Here is a tiny trained network, its code and every weight. The questions are about switching its units off for an input and a class, where a switched-off unit gives its printed mean instead of its output.

import numpy as np


def w(rows, s, z=0):
    codes = np.array(rows[::2]) - 128.0
    scale = np.full(codes.shape[1], s)
    scale[-1] = z or s
    return codes * scale


def f(y):
    return np.maximum(y, 0)


def log_softmax(a):
    a = a - a.max(-1, keepdims=True)
    return a - np.log(np.exp(a).sum(-1, keepdims=True))


def net(x, mask):
    res = np.array(x, float).reshape(1, 5) / 4 @ E
    y = f(res @ A[0][:, :-1].T + A[0][:, -1])
    res = res + np.where(mask, y, B[0][:, -1]) @ B[0][:, :-1]
    return log_softmax(res[-1] @ U[:, :-1].T + U[:, -1])


A, B = {}, {}
E = w([
[69,161,120,220],'x0',
[77,154,40,71],'x1',
[172,40,42,185],'x2',
[127,130,129,130],'x3',
[214,254,87,160],'x4',
],0.0091)
A[0] = w([
[116,166,176,130,159],'n0',
[186,192,112,108,42],'n1',
[24,181,166,194,135],'n2',
[74,126,80,222,125],'n3',
[92,85,147,115,26],'n4',
[73,168,195,147,132],'n5',
[77,74,163,108,105],'n6',
[162,144,217,187,96],'n7',
[167,149,99,141,54],'n8',
[177,136,170,177,121],'n9',
[78,160,5,57,119],'n10',
[224,71,228,219,32],'n11',
[114,151,154,114,33],'n12',
[112,183,176,68,75],'n13',
[167,135,153,61,100],'n14',
[187,63,91,160,61],'n15',
[149,149,132,135,84],'n16',
[143,142,124,139,93],'n17',
[158,63,88,208,53],'n18',
[169,131,145,44,73],'n19',
[64,81,167,108,65],'n20',
[185,181,133,154,53],'n21',
[124,173,186,121,95],'n22',
[48,68,173,176,82],'n23',
[211,69,115,74,114],'n24',
[140,134,149,149,125],'n25',
[76,184,103,165,134],'n26',
[165,124,202,130,87],'n27',
[85,155,191,119,80],'n28',
[124,99,91,133,148],'n29',
[125,110,150,101,89],'n30',
[91,162,59,106,50],'n31',
[138,202,107,185,80],'n32',
[78,118,109,200,129],'n33',
[166,164,96,126,73],'n34',
[142,208,116,157,114],'n35',
[81,155,151,225,101],'n36',
[166,155,116,155,86],'n37',
[122,167,188,71,55],'n38',
[103,84,139,121,41],'n39',
[122,141,146,121,85],'n40',
[154,113,63,170,84],'n41',
[101,163,208,124,52],'n42',
[122,202,163,103,76],'n43',
[175,204,102,156,78],'n44',
[235,178,131,90,70],'n45',
[150,126,177,170,49],'n46',
[164,116,132,76,254],'n47',
],0.013,0.0082)
B[0] = w([
[124,188,88,141,205],'n0',
[122,42,111,131,187],'n1',
[215,138,141,59,228],'n2',
[164,188,141,49,216],'n3',
[77,27,102,165,155],'n4',
[118,184,88,130,212],'n5',
[142,27,87,168,205],'n6',
[85,143,163,133,215],'n7',
[93,65,73,100,155],'n8',
[80,159,187,118,199],'n9',
[41,161,245,115,242],'n10',
[31,159,187,97,237],'n11',
[143,163,82,152,137],'n12',
[129,187,44,150,199],'n13',
[162,115,144,43,182],'n14',
[93,218,40,82,195],'n15',
[108,92,133,117,144],'n16',
[133,108,130,122,140],'n17',
[105,218,23,118,207],'n18',
[166,126,136,46,180],'n19',
[126,27,81,151,192],'n20',
[114,52,107,133,187],'n21',
[98,133,64,111,189],'n22',
[128,49,109,141,211],'n23',
[179,175,139,39,211],'n24',
[117,137,141,122,156],'n25',
[153,125,177,96,198],'n26',
[90,153,169,98,185],'n27',
[131,175,66,152,184],'n28',
[112,196,123,138,182],'n29',
[133,105,106,97,150],'n30',
[71,115,182,77,167],'n31',
[139,34,104,119,209],'n32',
[254,101,204,63,194],'n33',
[94,85,117,123,169],'n34',
[133,63,114,177,218],'n35',
[213,117,146,50,202],'n36',
[131,47,118,133,170],'n37',
[112,167,70,104,188],'n38',
[116,84,109,139,152],'n39',
[131,129,111,116,137],'n40',
[101,199,71,106,189],'n41',
[116,150,95,117,185],'n42',
[113,150,95,120,193],'n43',
[97,37,117,156,217],'n44',
[133,25,117,99,214],'n45',
[86,120,141,41,155],'n46',
[230,173,191,173,255],'n47',
],0.0076,0.009)
U = w([
[103,48,109,125,85],'0',
[139,158,162,122,251],'1',
[97,204,65,106,92],'2',
[206,147,191,59,62],'3',
[11,158,238,101,95],'4',
[217,180,205,254,159],'5',
],0.0095,0.017)

Each question gives the input, the list of numbers given to net, and the class t.
The units are the neurons (one row each of A and B). Each row of codes is followed by its name. A weight is (code - 128) times the scale printed after its matrix; where a second scale follows, it is the last column's (A, B and U).
mask holds one flag per neuron, in row order. A switched-off neuron (its flag False) gives its mean, the last column of its row in B, instead of its output. The means were averaged over made-up inputs and are rounded, as every weight is.
A unit's drop is (log p(t) with every unit on - log p(t) with that unit switched off) / (log p(t) with every unit on - log p(t) with every unit switched off).
The circuit of an input: a set's keep is (log p(t) with only the set's units on - log p(t) with every unit switched off) / (log p(t) with every unit on - log p(t) with every unit switched off). Starting from the 12 units with the biggest drops (on a tie, the unit counted first), units are removed one at a time, each time the one whose removal leaves the highest keep (on an exact tie, the one counted first), for as long as the keep stays at least 0.8.
circuit, biggest first: the units of the circuit, biggest drop first
most important unit: the unit with the biggest drop
top k neurons: the k neurons with the biggest drops, biggest first
drop when u is switched off: that unit's drop, to one decimal
input [8,-6,3,-6,6], class 3: top 4 neurons	(n36; n33; n3; n2)
input [2,-8,-5,2,0], class 4: circuit, biggest first	(n11)
input [7,8,2,-3,2], class 4: top 2 neurons	(n10; n31)
input [8,6,7,-1,-7], class 3: circuit, biggest first	(n33; n3)
input [8,-6,2,6,1], class 3: circuit, biggest first	(n36; n33)
input [6,-8,-6,6,5], class 4: top 2 neurons	(n11; n7)
input [8,-7,5,-2,-4], class 3: top 2 neurons	(n33; n36)
input [8,7,3,2,-6], class 3: circuit, biggest first	(n33; n3)
input [7,6,8,2,8], class 0: top 2 neurons	(n32; n44)
input [1,-4,8,0,-2], class 2: top 2 neurons	(n18; n15)
input [2,7,-8,-1,-4], class 2: circuit, biggest first	(n13; n28)
input [6,-4,-5,-2,-3], class 3: top 3 neurons	(n2; n36; n33)
input [5,8,-5,-4,-1], class 4: top 3 neurons	(n10; n31; n47)
input [5,-7,8,-3,6], class 2: circuit, biggest first	(n18)
input [-8,6,2,-6,6], class 3: top 4 neurons	(n24; n47; n19; n14)
input [7,-3,-6,6,5], class 3: top 2 neurons	(n2; n36)
input [1,1,6,-4,6], class 0: top 2 neurons	(n44; n32)
input [-2,-6,-6,4,1], class 2: drop when n13 is switched off	0.2
input [-2,8,5,5,7], class 4: drop when n6 is switched off	0.1
input [8,8,-4,-5,0], class 3: drop when n2 is switched off	0.6
input [-5,8,7,2,1], class 4: most important unit	n10
